Below is a small trained network, with its code and all its weights. Each question gives an input and a target symbol and asks what happens when units are switched off, that is, made to give their printed mean instead of their output.

import numpy as np


def w(rows, s, z=0):
    codes = np.array(rows[::2]) - 128.0
    scale = np.full(codes.shape[1], s)
    scale[-1] = z or s
    return codes * scale


def f(y):
    return y / 2 * (1 + np.tanh(0.7978845608 * (y + 0.044715 * y**3)))


def softmax(a):
    e = np.exp(a - a.max(-1, keepdims=True))
    return e / e.sum(-1, keepdims=True)


def log_softmax(a):
    a = a - a.max(-1, keepdims=True)
    return a - np.log(np.exp(a).sum(-1, keepdims=True))


def net(x, mask):
    ids = ['αβδζθπσφ'.index(c) for c in x.split()]
    T = len(ids)
    res = E[ids] + P[:T]
    u = 0
    for l in range(2):
        q, k, v = (res @ M[l].T for M in (Q, K, V))
        z = softmax(np.where(np.tri(T) > 0, q @ k.T / 3**0.5, -1e9)) @ v
        res = res + np.where(mask[u], z, O[l][:, -1]) @ O[l][:, :-1]
        u += 1
        y = f(res @ A[l][:, :-1].T + A[l][:, -1])
        res = res + np.where(mask[u : u + 16], y, B[l][:, -1]) @ B[l][:, :-1]
        u += 16
    return log_softmax(res[-1] @ U[:, :-1].T + U[:, -1])


Q, K, V, O, A, B = {}, {}, {}, {}, {}, {}
E = w([
[196,118,36,154,231],'α',
[145,82,67,74,194],'β',
[160,186,54,146,165],'δ',
[201,90,158,223,128],'ζ',
[109,143,189,87,223],'θ',
[191,1,196,114,180],'π',
[148,83,21,91,239],'σ',
[102,65,52,111,52],'φ',
],0.0097)
P = w([
[2,108,92,102,113],'0',
[50,118,108,101,118],'1',
[81,128,120,107,120],'2',
[112,139,130,109,125],'3',
[135,149,140,114,127],'4',
[158,154,147,119,136],'5',
[178,165,158,118,136],'6',
[200,170,170,124,140],'7',
[220,185,178,124,144],'8',
[241,199,179,131,143],'9',
],0.0096)
Q[0] = w([
[85,100,208,52,114],'0.h0',
[84,194,178,130,2],'0.h0',
[174,71,141,111,18],'0.h0',
],0.03)
K[0] = w([
[156,84,68,15,156],'0.h0',
[156,171,4,126,87],'0.h0',
[179,67,67,134,43],'0.h0',
],0.027)
V[0] = w([
[189,175,248,77,116],'0.h0',
[178,152,143,109,148],'0.h0',
[254,166,26,137,216],'0.h0',
],0.0068)
O[0] = w([
[3,130,136,193,169,113],'0.h0',
[88,116,141,111,113,195],'0.h0',
[104,65,167,4,30,252],'0.h0',
],0.0062,0.00033)
A[0] = w([
[132,121,98,152,176,79],'0.n0',
[182,149,90,85,162,151],'0.n1',
[111,187,121,88,70,92],'0.n2',
[82,95,157,184,82,94],'0.n3',
[107,163,137,187,97,115],'0.n4',
[127,115,142,160,106,61],'0.n5',
[136,101,93,162,94,53],'0.n6',
[104,205,100,118,82,109],'0.n7',
[1,68,163,88,30,145],'0.n8',
[145,145,182,111,102,105],'0.n9',
[117,82,151,176,35,4],'0.n10',
[104,112,180,143,86,84],'0.n11',
[124,98,130,153,132,52],'0.n12',
[130,114,132,165,61,125],'0.n13',
[143,135,176,141,117,100],'0.n14',
[84,152,94,96,95,147],'0.n15',
],0.012,0.0041)
B[0] = w([
[97,128,94,80,123,154],'0.n0',
[92,86,188,93,71,253],'0.n1',
[119,96,164,197,113,123],'0.n2',
[144,170,39,96,178,112],'0.n3',
[152,123,125,21,131,113],'0.n4',
[154,161,86,99,144,103],'0.n5',
[115,186,125,150,158,111],'0.n6',
[129,60,142,141,129,130],'0.n7',
[7,113,46,177,227,126],'0.n8',
[154,115,158,154,146,121],'0.n9',
[77,171,103,81,160,116],'0.n10',
[134,136,93,127,173,113],'0.n11',
[144,129,85,115,137,106],'0.n12',
[137,205,109,114,132,118],'0.n13',
[166,111,146,93,141,120],'0.n14',
[71,88,164,124,141,140],'0.n15',
],0.019,0.005)
Q[1] = w([
[103,3,179,118,110],'1.h0',
[169,191,55,145,142],'1.h0',
[87,100,185,127,102],'1.h0',
],0.036)
K[1] = w([
[225,117,194,154,252],'1.h0',
[81,96,83,144,11],'1.h0',
[136,178,196,126,195],'1.h0',
],0.018)
V[1] = w([
[42,252,213,94,185],'1.h0',
[87,254,151,98,26],'1.h0',
[250,135,84,135,154],'1.h0',
],0.0084)
O[1] = w([
[82,203,215,52,193,65],'1.h0',
[66,194,239,164,105,1],'1.h0',
[82,136,62,60,2,33],'1.h0',
],0.0078,0.0054)
A[1] = w([
[111,175,89,148,132,174],'1.n0',
[143,163,108,72,126,53],'1.n1',
[105,121,162,254,97,39],'1.n2',
[36,114,69,233,207,85],'1.n3',
[122,157,63,149,127,89],'1.n4',
[117,158,88,180,122,39],'1.n5',
[142,169,101,105,124,89],'1.n6',
[56,46,165,91,88,19],'1.n7',
[89,205,117,133,124,120],'1.n8',
[201,224,111,157,103,34],'1.n9',
[146,157,38,156,102,14],'1.n10',
[138,147,100,23,152,61],'1.n11',
[127,210,64,132,157,107],'1.n12',
[122,225,150,135,152,1],'1.n13',
[53,177,137,115,30,89],'1.n14',
[113,181,80,144,135,177],'1.n15',
],0.0084,0.0043)
B[1] = w([
[161,128,128,100,206,114],'1.n0',
[136,106,146,207,119,114],'1.n1',
[113,122,131,208,91,160],'1.n2',
[60,172,56,123,138,167],'1.n3',
[149,87,139,139,182,126],'1.n4',
[172,124,88,163,167,110],'1.n5',
[171,90,147,187,185,110],'1.n6',
[189,109,119,152,249,253],'1.n7',
[139,76,172,146,173,123],'1.n8',
[135,160,105,135,187,131],'1.n9',
[113,111,177,109,142,149],'1.n10',
[110,137,155,192,76,137],'1.n11',
[128,108,66,191,211,119],'1.n12',
[157,68,101,115,77,141],'1.n13',
[191,172,117,159,196,173],'1.n14',
[162,119,123,104,223,116],'1.n15',
],0.016,0.0063)
U = w([
[64,125,97,110,214,207],'α',
[253,145,229,101,67,198],'β',
[216,242,114,126,159,120],'δ',
[108,210,105,149,88,118],'ζ',
[163,97,57,63,76,132],'θ',
[126,125,161,192,124,65],'π',
[152,97,168,86,191,2],'σ',
[69,200,218,40,137,156],'φ',
],0.0038,0.0083)

Each question gives the input, a string of symbols that net reads in full, and the target symbol t.
The units are the heads (3 rows each of Q, K, V and O) and the neurons (one row each of A and B). Each row of codes is followed by its name. A weight is (code - 128) times the scale printed after its matrix; where a second scale follows, it is the last column's (O, A, B and U).
mask holds one flag per unit, layer by layer, with each layer's heads first. A switched-off unit (its flag False) gives its mean, the last column of its rows in O or B, instead of its output. The means were averaged over made-up inputs and are rounded, as every weight is.
A unit's drop is (log p(t) with every unit on - log p(t) with that unit switched off) / (log p(t) with every unit on - log p(t) with every unit switched off).
The circuit of an input: a set's keep is (log p(t) with only the set's units on - log p(t) with every unit switched off) / (log p(t) with every unit on - log p(t) with every unit switched off). Starting from the 12 units with the biggest drops (on a tie, the unit counted first), units are removed one at a time, each time the one whose removal leaves the highest keep (on an exact tie, the one counted first), for as long as the keep stays at least 0.8.
units of the circuit, in order: the units of the circuit, biggest drop first
unit that matters most: the unit with the biggest drop
top k neurons: the k neurons with the biggest drops, biggest first
top k neurons in layer l: the k neurons of layer l with the biggest drops, biggest first
drop of u: that unit's drop, to one decimal
input δ δ σ δ δ δ ζ φ α φ, target δ: unit that matters most => 1.h0
input ζ σ π ζ φ ζ ζ θ β β, target φ: units of the circuit, in order => 1.h0, 0.h0
input θ δ δ δ β δ δ, target φ: units of the circuit, in order => 1.h0, 0.n1, 1.n7
input β π ζ β α, target δ: top 4 neurons in layer 0 => 0.n1, 0.n13, 0.n0, 0.n3
input β δ α δ δ, target π: top 2 neurons in layer 0 => 0.n2, 0.n1
input θ β θ σ δ δ β β σ, target φ: units of the circuit, in order => 1.h0, 0.n1
input δ α θ φ, target φ: units of the circuit, in order => 0.h0, 1.h0, 1.n7
input ζ δ φ δ β, target δ: top 2 neurons => 0.n1, 1.n14
input α π δ θ α β δ δ π ζ, target δ: top 3 neurons in layer 0 => 0.n1, 0.n3, 0.n13
input α ζ β β, target δ: top 3 neurons => 1.n14, 0.n1, 1.n7
input δ β φ ζ α, target δ: top 4 neurons => 1.n14, 0.n1, 1.n7, 0.n13
input β ζ β σ δ, target δ: top 4 neurons => 1.n14, 0.n1, 1.n7, 0.n13
input α π α δ α β δ β, target θ: top 2 neurons in layer 0 => 0.n1, 0.n15
input π β σ δ α α φ π δ β, target θ: top neuron in layer 1 => 1.n14
input σ α π π, target θ: top 2 neurons => 0.n1, 1.n7
input ζ δ β β δ π ζ π ζ σ, target δ: top 2 neurons in layer 0 => 0.n1, 0.n13
input φ α θ φ φ, target φ: top 2 neurons => 1.n7, 0.n1
input β β φ σ α, target β: top 2 neurons in layer 0 => 0.n1, 0.n8
input σ σ α φ δ, target π: drop of 0.h0 => 0.6
input δ ζ β σ φ, target δ: unit that matters most => 0.h0
